Small tables with named rows and columns. After each table, cells are looked up by row and column.

sar =
|  | tiz | zom | lir | muz | vigav | ful | monor | vuna | tok | dinap |
|---|---|---|---|---|---|---|---|---|---|---|
| pasi | 181 | 231 | 223 | 229 | 145 | 56 | 197 | 201 | 71 | 147 |
| makalo | 124 | 79 | 253 | 104 | 46 | 104 | 159 | 212 | 14 | 151 |
| fune | 164 | 187 | 240 | 193 | 99 | 77 | 192 | 220 | 50 | 152 |
| pap | 178 | 189 | 230 | 160 | 96 | 86 | 239 | 202 | 53 | 154 |
| lik | 170 | 155 | 226 | 205 | 127 | 108 | 217 | 161 | 85 | 138 |

vuna of pasi: 201
zom of makalo: 79
zom of pap: 189
monor of pap: 239
lir of pap: 230
dinap of fune: 152
lir of fune: 240
muz of pasi: 229
ful of lik: 108
muz of makalo: 104
vigav of pasi: 145
lir of makalo: 253

kob =
           ner   riza   magu   poma    rem  gudal  nupizo    tuv  lovida
sabon     5.24  -0.89   1.39   2.97  -0.64  -5.07   -3.48  -6.95    0.94
rasibab   1.29   5.20  -0.42  -0.55  -2.12  -1.69   -4.84  -5.94   -5.66
zegos    -1.43  -1.79   0.28  -0.88  -6.80   6.11   -2.15  -5.31   -2.36
ruk       0.38   1.28   3.79   6.06  -0.74  -1.84   -5.58  -5.49   -2.68
tizuga    0.24  -4.45   7.39  -1.33  -1.65   0.11   -3.95  -5.57    0.82
gutad     1.41   2.30   0.98   1.89  -2.51   7.52   -2.81  -4.48   -4.68
pera     -5.09  -2.80  -0.77  -1.10   3.08   2.07    4.65   4.76    5.55

What is the riza of pera in kob?
-2.80
What is the ner of ruk in kob?
0.38
What is the magu of rasibab in kob?
-0.42
What is the nupizo of tizuga in kob?
-3.95
What is the poma of tizuga in kob?
-1.33
What is the magu of zegos in kob?
0.28
What is the poma of zegos in kob?
-0.88
What is the ner of pera in kob?
-5.09
What is the ner of gutad in kob?
1.41
What is the riza of tizuga in kob?
-4.45
What is the gudal of rasibab in kob?
-1.69

zubevo.tsv
	num	lafebon	reg	biv
sabater	96	126	103	72
mufe	246	245	80	114
zik	93	34	60	218

zik, reg: 60
sabater, num: 96
mufe, num: 246
mufe, reg: 80
sabater, biv: 72
sabater, lafebon: 126
zik, biv: 218
zik, num: 93
mufe, biv: 114
zik, lafebon: 34
sabater, reg: 103
mufe, lafebon: 245

fafu:
         finet  sala  kur
venu        92    62  164
ribalo       4    27   63
varal      146    57  218
zugusem    101    65  185
gelego      49    86  119
bukeri     133   119  113
gezapef     70    31  196

What is the sala of zugusem in fafu?
65
What is the kur of varal in fafu?
218
What is the sala of varal in fafu?
57
What is the finet of bukeri in fafu?
133
What is the sala of gezapef in fafu?
31
What is the kur of ribalo in fafu?
63
What is the finet of ribalo in fafu?
4
What is the sala of gelego in fafu?
86

rutugu =
	sudagul	sanug	kekone	fabofu	bineme	duv	zoki	lizu	puf
mivuzuz	84	82	169	192	128	125	88	134	132
lak	219	97	120	159	126	132	105	66	142
rinovu	57	96	110	100	162	152	158	185	101
regafim	130	105	83	167	158	90	102	132	178
mib	146	104	126	97	155	96	90	168	115
pumaf	78	190	150	93	145	92	141	153	120
somagat	146	120	101	137	134	156	178	212	109

sanug of somagat is 120
zoki of mib is 90
kekone of mivuzuz is 169
fabofu of rinovu is 100
duv of pumaf is 92
kekone of somagat is 101
lizu of pumaf is 153
bineme of regafim is 158
sudagul of regafim is 130
fabofu of mib is 97
kekone of pumaf is 150
puf of regafim is 178
puf of mib is 115
zoki of regafim is 102
duv of mivuzuz is 125
sanug of mivuzuz is 82
bineme of rinovu is 162

